Below is a small trained network, with its code and all its weights. Each question gives an input and a target symbol and asks what happens when units are switched off, that is, made to give their printed mean instead of their output.

import numpy as np


def w(rows, s, z=0):
    codes = np.array(rows[::2]) - 128.0
    scale = np.full(codes.shape[1], s)
    scale[-1] = z or s
    return codes * scale


def norm(h):
    return h / np.sqrt((h * h).mean(-1, keepdims=True) + 1e-5)


def f(y):
    return np.maximum(y, 0)


def softmax(a):
    e = np.exp(a - a.max(-1, keepdims=True))
    return e / e.sum(-1, keepdims=True)


def log_softmax(a):
    a = a - a.max(-1, keepdims=True)
    return a - np.log(np.exp(a).sum(-1, keepdims=True))


def net(x, mask):
    ids = ['ΠΨΩαδημφ'.index(c) for c in x.split()]
    T = len(ids)
    res = E[ids] + P[:T]
    r = norm(res)
    for j in range(3):
        rows = slice(3 * j, 3 * j + 3)
        q, k, v = (r @ M[0][rows].T for M in (Q, K, V))
        z = softmax(np.where(np.tri(T) > 0, q @ k.T / 3**0.5, -1e9)) @ v
        o = O[0][rows]
        res = res + np.where(mask[j], z, o[:, -1]) @ o[:, :-1]
    y = f(norm(res) @ A[0][:, :-1].T + A[0][:, -1])
    res = res + np.where(mask[3:11], y, B[0][:, -1]) @ B[0][:, :-1]
    return log_softmax(norm(res)[-1] @ U[:, :-1].T + U[:, -1])


Q, K, V, O, A, B = {}, {}, {}, {}, {}, {}
E = w([
[136,100,32,196,117,166],'Π',
[189,172,193,139,132,137],'Ψ',
[27,226,78,70,103,154],'Ω',
[104,143,67,139,191,65],'α',
[157,95,183,164,162,87],'δ',
[249,88,88,94,222,197],'η',
[62,141,110,70,213,133],'μ',
[65,34,162,166,180,133],'φ',
],0.018)
P = w([
[123,150,254,228,133,190],'0',
[20,98,167,130,149,167],'1',
[68,135,117,162,158,115],'2',
[85,186,153,145,50,84],'3',
[158,184,142,190,108,80],'4',
[149,192,156,174,165,27],'5',
[163,199,149,198,176,77],'6',
],0.0086)
Q[0] = w([
[235,81,40,65,113,163],'h0',
[66,145,152,236,176,127],'h0',
[213,83,138,163,187,79],'h0',
[160,49,204,90,119,75],'h1',
[128,71,116,181,254,177],'h1',
[188,68,41,54,91,108],'h1',
[225,244,253,205,253,41],'h2',
[102,160,155,149,213,220],'h2',
[153,95,132,109,173,103],'h2',
],0.0057)
K[0] = w([
[96,138,160,167,131,88],'h0',
[192,135,151,103,163,129],'h0',
[106,203,109,164,112,117],'h0',
[139,109,150,84,150,160],'h1',
[158,199,149,163,133,122],'h1',
[102,172,248,106,166,110],'h1',
[187,98,68,115,103,106],'h2',
[131,138,136,224,132,119],'h2',
[139,166,92,116,117,137],'h2',
],0.011)
V[0] = w([
[110,194,223,182,28,68],'h0',
[13,107,190,117,134,121],'h0',
[103,236,59,120,204,117],'h0',
[88,138,177,29,170,37],'h1',
[172,183,228,63,105,92],'h1',
[234,133,114,116,110,254],'h1',
[172,83,146,90,165,208],'h2',
[150,61,220,142,120,80],'h2',
[156,75,142,33,204,149],'h2',
],0.0098)
O[0] = w([
[70,81,105,121,2,150,59],'h0',
[61,106,216,208,64,77,235],'h0',
[110,183,172,189,98,234,221],'h0',
[165,153,243,85,105,210,81],'h1',
[77,169,156,57,73,191,2],'h1',
[124,197,74,129,158,145,62],'h1',
[168,217,85,102,208,121,134],'h2',
[202,113,207,10,122,52,116],'h2',
[128,184,182,104,200,165,117],'h2',
],0.0088,0.0068)
A[0] = w([
[154,84,69,102,130,140,104],'n0',
[27,48,194,122,108,180,173],'n1',
[187,161,107,138,112,195,112],'n2',
[130,217,125,146,58,254,113],'n3',
[180,69,10,213,140,117,80],'n4',
[228,197,180,95,174,148,253],'n5',
[1,200,126,137,200,93,118],'n6',
[110,110,13,177,131,35,175],'n7',
],0.0087,0.0054)
B[0] = w([
[121,172,51,132,31,123,136],'n0',
[97,112,79,71,116,196,220],'n1',
[131,180,72,255,166,179,139],'n2',
[147,175,77,79,106,83,161],'n3',
[160,202,217,119,149,44,224],'n4',
[254,158,85,84,115,144,209],'n5',
[205,181,147,139,88,82,221],'n6',
[141,173,186,189,34,163,254],'n7',
],0.0088,0.0089)
U = w([
[127,125,44,236,120,20,73],'Π',
[83,174,74,65,66,112,139],'Ψ',
[84,107,117,186,131,200,143],'Ω',
[108,1,168,162,209,169,190],'α',
[222,80,153,56,40,93,58],'δ',
[217,175,60,101,223,133,4],'η',
[113,178,251,131,187,184,179],'μ',
[182,71,220,94,138,48,160],'φ',
],0.0094,0.0032)

Each question gives the input, a string of symbols that net reads in full, and the target symbol t.
The units are the heads (3 rows each of Q, K, V and O) and the neurons (one row each of A and B). Each row of codes is followed by its name. A weight is (code - 128) times the scale printed after its matrix; where a second scale follows, it is the last column's (O, A, B and U).
mask holds one flag per unit, heads first, then neurons. A switched-off unit (its flag False) gives its mean, the last column of its rows in O or B, instead of its output. The means were averaged over made-up inputs and are rounded, as every weight is.
A unit's drop is (log p(t) with every unit on - log p(t) with that unit switched off) / (log p(t) with every unit on - log p(t) with every unit switched off).
The circuit of an input: a set's keep is (log p(t) with only the set's units on - log p(t) with every unit switched off) / (log p(t) with every unit on - log p(t) with every unit switched off). Starting from all 11 units, units are removed one at a time, each time the one whose removal leaves the highest keep (on an exact tie, the one counted first), for as long as the keep stays at least 0.8.
circuit, biggest first: the units of the circuit, biggest drop first
top k neurons: the k neurons with the biggest drops, biggest first
heads that matter: for each layer, one digit per head in row order, 1 if its drop is at least 0.15 and else 0, layers parted by /
drop when u is switched off: that unit's drop, to one decimal
input Ω φ μ φ φ φ μ, target φ: heads that matter => 001
input μ μ δ Ψ, target δ: top 2 neurons => [n5; n4]
input φ μ μ φ, target α: top 2 neurons => [n4; n7]
input μ Π Π μ Ω, target Π: circuit, biggest first => [h1]
input Ψ Ψ φ, target Ψ: circuit, biggest first => [h1; h0]
input Π η δ δ, target η: heads that matter => 101
input α φ μ, target α: circuit, biggest first => [h1; n4; n7]
input Π μ φ Ω, target Π: circuit, biggest first => [h1; h0]
input μ Ω η Ψ α, target η: circuit, biggest first => [h0; h2; n5]
input φ φ Ω, target φ: circuit, biggest first => [h2; h0]
input φ φ α Π Π μ Ψ, target Π: heads that matter => 011
input φ Ψ μ α Ω Ω Π, target Ω: heads that matter => 111
input Π Ψ φ, target Π: heads that matter => 010
input Ω Π Ω Ψ, target Π: heads that matter => 010
input μ α μ α μ φ α, target μ: circuit, biggest first => [h1]
input φ φ φ, target φ: heads that matter => 101
input Ω Ω φ, target Ω: top 2 neurons => [n1; n4]
input φ μ μ δ Ω α, target Ω: heads that matter => 111
input μ δ δ η Ω μ, target η: heads that matter => 100
input Ω Π μ α η φ, target η: heads that matter => 100
input Π μ φ μ, target Π: circuit, biggest first => [h1]
input φ φ μ, target φ: heads that matter => 101
input μ η Π δ, target η: drop when n4 is switched off => 0.0
